In the rows, zero is written as 128.
Each row has a class, written after it.
[167 164 119 104 133 118 132 108 126 104 145 140 104 131 112 168 105 183
 136 148 128 127 148 101 111  99 168  99 128  89 148 130 105  96 166 135
 116  95 111 135  93 146]  <141>
[122 138 141 142 126 105 139 150  83 138 147 120 112 126 141  98 124 153
 147  58 123 111 116 106  85 118 138 171 138 116  96 111 144 131 124 156
 103 119 129 116 125 107]  <30>
[103 104 122 109 133 152 141 119 108 141 138 102 193 117 119 158 140 144
 126 143 163 120 123 135 159 150 158  90 120 108 139 138  71  88 102  78
 169 106 113 121 125 138]  <189>
[120 100 134 152 147 107 115 142 135 144 152  81 138 124 129 103 113 128
 114 114 138 109 142 108 121 121 118 117 104 137 119 135 122 148 100 112
 126 142 136 108 100 134]  <30>
[131  89 121 120 130 140  99 163 139 131 162 122 145 122 165 144 131 112
 167  97 137 100 105 110 104  97  98 141 147 132 131  95 123 143 126 142
 111 145 162 167 110 132]  <30>
[107 136 146 183 121 102 126 147 114 147 145 120 129 118 147  82 131 153
 145  69 120 121 113 113  92 131 132 174 127 130  89 122 167 148 101 134
 110 131 114 116 133  88]  <205>
[101 115 139 135 110 148 100 118 157 127 156 141 182 113 164  91 191 157
 119  73 155 168 107 107 124 182 155  96 130 106 131 129 158 132 101 103
 117 118 125 177 106 101]  <64>
[141 120 103  69 141 155 128 146 133  52 125 103 132 140 156 252 102 127
 133 180 132  95 123 103 132 115 105  56 129  66 110  77  53  72 168 163
  84 103 161 154 122 118]  <77>
[168 160  83  83 145 174 131 131 141  78 160 153 142 153 132 236 100 180
 148 183 163 127 156 112 149  78 125  55 124  79 111  78  63  66 187 111
  96  87 130 172 118 141]  <112>
[ 99 114 152 165 114 148 115 178 146 139 166 144 151  93 108 107 163 143
 125  96 175 146  89 159 150 122  75 146 134 151 105  63 128 175 132 104
  81 162  92 121 150 101]  <205>
[123 123 130 109 130 121 123 126 122  82 122  98 102 106 136 163 114 119
 117 138 144 107 120  96 111 146 137  91 106 101 140 122 138 120 140 145
  90 122 106  93 101 118]  <126>
[124 128 109 119 161 105 148 159  97  79 139  81 137 118 125 206  64 142
 125 166 149  78 117 144 154  91 113  84  74  76 120  99  31  69 154 128
 128 102 152 113 112 143]  <141>
[ 93 144 131 116 117 141 166 139  66 153 115 156 159 141 118 136 168 142
 118 110 171 129 128 160 122 178 126 143 163 107  97 157  98 134 119  93
  99  97  79  87 172 126]  <141>
[111 124 157 198 128  80 126 138 125 158 129 110  81 113 138  53 115 135
 119  59 118 120 121 113  69 137 128 195 117 154  88 146 205 188 101 139
  97 137  94  70 135  90]  <126>
[116 115 130 139 142 124 128 126 129 133 149  95 145 122 108 122 124 144
  99 147 149 126 136 124 133 139 119 103 123 130 122 133 103 131 110  92
 148 124 114 102 129 145]  <13>
[121 113 163 115 126 108 146 148  99 135 131 106 114 103 112 111 125  92
 150 104 142  83  95 108 107 133 113 184 137 145 158 121 131 149 125 140
 134 148 109  99 117 133]  <205>
[147 101 127 135 138 127 111 148 162 123 140 130 115 118 149 134 113 118
 141 106 141 105 108 112  93 116  86 150 138 138 121 103 134 163 138 144
  96 158 134 145 118 113]  <64>
[132  98 120  85 137 123 133 131 101 130 137 115 149 120 170 140 120 105
 178  89 130  73  96  98  93 143 142 176 132 116 163 138 114 110 122 147
 166 126 159 160  99 133]  <64>
[111 105 130 170 139 125  89 131 177 150 174 110 174 120 136 110 134 160
 116 119 146 149 126 144 137 114 133  95 101 125 114 130 107 135 115  88
 136 134 141 165 111 122]  <141>
[148  82 132 145 125 159 109 133 178 154 123 136 124 139 147 152 130 104
 135 133 142 115 145 121  90 128  62 121 170 167 122 120 127 176 123 120
  88 170 111 130 135 130]  <182>
[139 138 114 145 134 118 145 117 130 118 128 141 128 138 121 114 134 156
 103 131 152 137 162 107 128 147 132 114 119 112 126 144 140 142 112 112
  95 109 102 106 112 141]  <64>
[137 104 127 147 144 117  82 148 176  73 153  84 121 120 167 185  93 124
 130 147 109  90 125  90  95 113  93  97 110  91  91  97 134 137 131 167
  62 151 173 148  98  96]  <205>
[109 127 146 136 119 119 145 111 109 188  96 152 124 148 135  75 169 115
 120  86 135 135 148 131  68 186 125 171 174 151 118 200 160 175  90 102
 109 130  76  81 154 124]  <141>
[162 103 118  99 135 153 113 157 145 124 138 128 111 133 127 188 111 113
 143 137 144  94 124 111 107  95  70 119 160 135 121  94  97 149 156 141
  88 148 133 142 121 137]  <30>
[115 100 154 132 121 120  97 105 154 134 139 101 149 127 156  98 162  94
 126 109 110 121 137  81  80 178 142 134 142 126 140 170 180 153  81 127
 121 152 140 140  92 120]  <205>
[127 101 141 147 140 121 116 124 154 136 153  82 139 104 119 122 110 147
 123 128 137 124 128 112 116 115 146 112 108 129 133 125 116 124 114 110
 148 137 123 119 104 124]  <189>
[141 118 101  96 129 153  97 122 153  69 130 112 133 133 166 194 114 153
 126 158 120 124 138  92  98 119 103  52 143  83 115 104 106 101 137 140
  96 127 151 152 111 123]  <13>
[149 128 106 126 128 151 138 104 136 138 128 149 149 162 140 168 135 155
 128 161 147 125 181 106 133 134 129  86 138 111 143 149 102 113 121  98
 108  97 108 132 114 161]  <182>
[ 96 110 132 103 136 140 152 127  90 139 140 100 178 131 110 142 148 130
 102 151 166 108 130 137 152 176 124 111 132 119 128 148  73 112  98  69
 162 113 118  89 140 163]  <13>
[142 139 127 110 161 115 148 144  63 113 118 118  95 103 114 126  89 123
 151 102 132  81 108 149 134 100 111 142 103 128 119 123 100  93 136 161
 169 113 114 107 128 127]  <177>
[101  96 141 144 111 132  95 109 167 140 132 113 152 124 157  91 162 110
 112  93 124 140 129 104 100 167 147 122 132 135 133 156 185 160  89 113
 107 144 130 128 108 113]  <126>
[113 146 139 145 132  91 144 135 103 117 147 120 120 119 115  98 136 145
 107 127 145 124 145 127 123 143 151 149 113  96 139 150 139 140 122 133
  89  95 105  80 108 150]  <141>
[128  77 115 160 158 131  88 113 199 150 158  90 161 152 161 147 113 131
 116 155 115 122 156 104 118 121 122 100 106 136 109 139 105 137  99 105
 135 140 157 167 107 123]  <77>
[106  91 120 147 136 117 106 134 153 101 134 105 154 127 192 126 136 119
 116 104 126 103 129  95 102 169 104 117 118  96 103 141 151 150  88 140
  82 137 173 135 108 106]  <64>
[136 101 132 153 136 128 107 165 153 112 157 126  93 109 139 130 117 126
 120 129 147 110 112 128  95 106  51 149 147 145 107  85 137 180 135 136
  76 156 116 110 137 131]  <13>
[103 120 144 140 118 116 138 105  98 182 117 127 133 135 147  82 146 117
 137  69 124 111 121 111  84 172 172 186 142 144 129 181 171 143  88 116
 143 118  97  97 132 115]  <126>
[109 111 148 148 137 119 132 130  98 145 120 122 114 105 134  69 127 106
 143  66 136 119  98 155 133 123 133 160 119 158 121 140 157 132 111 144
 166 122 110 118 132 118]  <126>
[112 102 110 138 148 137 136 131 137 144 129 114 180 140 135 148 133 140
 102 149 172 116 144 133 162 159 105  81 106 120 106 144  76 126  95  70
 132 124 128 116 133 136]  <64>
[125 102 159 185 152  88 118 145 151 133 159  59 113 112 130 103  89 124
 107 132 143  97 139 114 114 122 111 127  77 126 125 125 125 145 119 131
 111 136 126  92  99 127]  <182>
[143 137  80 118 151 148 126 124 148  93 151 136 155 160 163 200  97 162
 139 165 128 110 161  99 128  91 125  93 130  88 103 122  89  95 140 114
  93  86 153 169 106 150]  <112>
[115 122 147 166 140  96 128 140 134 141 151  89 144 100 105  68 126 155
 101 109 169 134 115 125 154 144 140 117  80 128 127 127 128 143 112  96
 140 129 101 103 111 118]  <64>
[144  91 119 136 153 114 124  99 152 153 113  93 141 143 137 129 101 116
 116 143 137  93 155  98 112 148 120 102 106 140 133 176 108 134  92  97
 163 148 136 117 103 134]  <64>
[114  84 127 115 115 182 126 143 134 158 138 153 186 142 158 172 168 115
 142 124 173 114 124 144 130 150  76 123 169 138 126 117  79 143 116  94
 107 138 121 151 148 140]  <182>
[119 107 121 164 130 147  96 120 169 151 161 115 172 123 112 129 135 148
 104 134 172 150 129 142 152 123 135  77  98 136 109 125 115 135 113  69
 144 131  98 139 121 116]  <126>
[134 107 125 146 148 121 107 120 155 138 154  87 157 126 123 140 106 135
 131 145 127 111 137 113 129 115 134 100  97 133 125 135 102 118 111  96
 157 147 137 148  97 127]  <205>
[125 123 120 163 159 114 116 148 108 123 127 118 106 107 150  90  97 128
 145  81 110 106 114 141 121  91 101 150 114 143  93 128 143 128 113 163
 143 128 132 132 126 109]  <177>
[143  86 118 115 149 152 109 139 168 136 118 127 124 147 166 174 110  88
 138 157 133 102 145 113  84 111  55 135 167 160 105 134 108 173 123 126
  91 160 133 140 133 141]  <112>
[143 133 110  86 129 162 165  87 103 137 112 158 160 174 131 188 141 147
 134 172 146 120 184 106 139 149 144  88 153 106 159 166  77  87 122  87
 131  92 104 128 115 179]  <182>
[120 132 114  69 133 164 147 105  80 157 126 123 195 133  86 163 157 128
 126 156 174 124 140 135 156 169 164  77 126 124 153 161  63  78 109  60
 199 117  91 117 130 151]  <177>
[129  77 128 114 114 167 106 119 159 160 130 140 161 119 147 130 158 114
 153 110 134 132 119 128  99 130 117 144 174 158 146 132 129 153 103 113
 136 160 121 150 125 130]  <189>
[131 129 117 104 143 156 129 134  99 125 120 149 149 129 140 154 125 143
 155 110 144 130 115 175 155 102 114  99 137 112 110 120  72  82 145 139
 160 105 127 163 142 124]  <141>
[150 102 137 126 143 115  97 145 155  89 128  89  87 134 153 155 109 102
 106 149 125 100 162  84  79 130  78  91 130 112 102 126 152 166 120 162
  49 155 150  98  97 127]  <30>
[131 105 125 166 162 137 121 157 153 111 130 129  97 121 143 128 100 142
 123 113 132 126 118 162 153  78  60 116 114 149  71  85  98 138 141 157
 103 125 121 142 144 107]  <77>
[111 127 113 183 127 123 119 132 142 114 163 134 144 124 131 128 123 179
 112 120 147 142 137 124 152 101 139 114 100 108 100 104 140 136 120 116
  93 105 124 127 117 123]  <126>
[124 114 147 124 132 117 129 124 120  98 133  94 117 123 161 146 123 119
 122 130 132 100 145  93  98 158 121 107 117  97 138 137 128 120 125 152
  94 127 136 100  98 125]  <182>
[120 148  98 104 123 156 155 128  79 117 117 146 140 140 136 194 111 156
 151 115 150 108 114 132 121 115 144 112 138  93  97 115  83  74 151 119
 123  90 105 125 146 108]  <126>
[163 117 114 147 135 118 112  94 183 118 141 124 103 129 133 122 108 155
 129 137 109 128 168  78  78 104 149 118 134 125 141 152 167 146 118 122
 106 127 119 126  83 139]  <189>
[132 103 134 119 127 148 104 105 161 118 141 119 152 141 174 162 150 116
 129 130 128 121 149  93  95 167 126  87 143  99 133 145 130 118 116 134
 104 125 146 154 102 124]  <182>
[116  98 119 152 149 126 103 139 132 131 131 129 145 128 187 126 110 144
 161  88 106 113 111 156 129  95 107 137 121 117  96 133 109 115 115 161
 139 114 173 179 125 117]  <141>
[125 117 132 103 120 156 130 139 118 129 137 136 126 104 117 163 127 123
 150 112 158 118  89 133 130 111 126 128 145 144 141  95 107 123 156 125
 136 134 105 133 133 124]  <126>
[ 92 146 159 162 133  74 141 159  83 124 164 102 122 107 150  81 118 158
 142  48 117 111  89 132  88 128 165 207 112  88  99 119 140 120 132 169
 104  99 137 115 122 101]  <141>
[117 102 127 111 143 155 162 106  88 158  62 143 116 143 122 122 121  92
 124 114 146 105 145 169 145 136  88 123 145 174 111 177 102 130  99 110
 163 133  97  79 155 145]  <126>
[148 124 116 143 147 149 100 137 177 114 179 103 163 122 102 190  99 170
 128 160 154 122 123 127 158  86 120  55  97 111  99  81  67  95 151  90
 136 134 133 176 110 113]  <205>
[148 116 127  87 134 128 137 139 111 124 128 121 124 115 137 148 112 117
 161 111 143  91  97 107 116 126 128 150 130 125 164 114 104 117 151 144
 148 131 132 145 110 130]  <64>
[154 133 109 175 137 118 103 106 176 113 150 136  99 132 134 134  93 177
 120 136 113 146 161  97 114  77 144  98 106 127 118 124 162 141 133 127
 101 119 124 140  94 127]  <126>
[100  82 137 147 126 160 102 153 181 155 160 136 166 121 146 111 172 117
 125 101 154 144 100 140 136 136  98 143 150 157 123  93 125 167 117 113
  97 141 117 163 141 118]  <77>
[118 106 167 125 120  98 112 127 125 127 124  93 106 117 145  69 155 103
 115  90 126 123 140  76  78 170 131 134 132 132 146 159 193 177  92 147
  96 148 124  86  91 127]  <30>
[117 124 119 132 140 118 137 136 110 124 155 101 173 111 124 127 116 172
 129 112 160 119 109 127 169 126 150  95  80  98 128 108  75  85 123 101
 171 107 143 146 110 121]  <64>
[ 89 114 126 185 142 110 117 143 110 160 153 128 148 129 169  95 139 140
 132  74 108 109 128 119  83 152 122 192 140 132  67 153 169 165  74 128
  99 133 136 116 145 102]  <177>
[121 134  81 101 123 165 118  91 142 122 175 167 206 149 157 147 171 189
 147 113 124 144 142  97 136 147 176  97 155  85 147 143 120  79 107  71
 157  74 142 191 102 157]  <13>
[126  75 117 154 134 159 112 157 160 147 126 139 144 142 169 169 131 105
 128 147 154 101 140 142 122 124  33 121 154 150 106 105  97 170 115 121
  61 164 122 123 151 132]  <182>
[ 90 125 130 139 127 118 154 153  70 139 138 129 145 137 150 106 145 137
 135  69 142 102 120 123 110 141 120 164 140 106  91 132 126 131 103 129
  94 103 132 106 139 121]  <30>
[124 140 150 120 125 137 131 146  84 128 160 141 127  91 119  78 147 161
 166  38 149 136  73 146 162 100 157 132 120 128 137  91 125  90 151 153
 179  89 122 170 111 119]  <30>
[125 105 117 144 173 125 119 149 112 125 119 118 121 129 155 135  89 109
 138 115 111  83 130 158 125  99  72 146 118 136  73 138 109 127 105 155
 127 136 152 124 140 123]  <177>
[144  94 120 134 136 141  87 108 187 119 105 123 104 151 171 142 127 129
  99 160  99 135 183  93  68 143  60  84 172 141  93 151 156 184  93 132
  70 169 144 109 133 127]  <13>
[123 136 139 124 143 106 141 132  94 109 164  73 145  98  96 138 100 141
 141 130 147  96 107 112 149 117 169 111  78 105 151 112  87  76 136 119
 183 116 125 123  89 130]  <205>
[127 123 126  78 140 158 177 117  68 127  77 133 130 136 105 149 128 120
 138 126 151 112 124 153 168 139 128 107 138 138 135 143  68  91 135 133
 178  88  90 109 148 142]  <77>
[124 112  97 137 136 138 117 124 136 140 139 135 164 165 163 130 142 144
 126 127 123 124 176  98 129 122 125 106 141 115 120 149 131 134  88 111
  94 116 153 139 108 153]  <30>
[123 122 109  85 141 169 131 105 132 142 148 115 193 137 123 171 135 146
 139 146 162 128 134 114 153 133 157  74 131 126 138 139  57  80 133  71
 184 111 122 164 112 145]  <112>
[ 96 132 118 118 119 154 153 122  78 153 119 157 157 153 158 133 158 157
 132 101 134 130 138 131  98 164 117 148 183 118  91 150 112 123  95 104
 127 102 116 110 170 128]  <13>
[135 129 103 136 151 158 132 151 104 105 124 156 140 117 150 150 111 168
 147 101 155 132 105 171 178  93  87  88 119 116  78  85  78  90 144 143
 146 111 133 168 147 103]  <64>
[103  88 142 150 116 143 105 136 152 159 152 136 148 111 145  96 156 103
 135  76 152 126  95 133 110 134 114 166 142 164 133 120 157 174 110 113
 124 155 117 137 129 116]  <126>
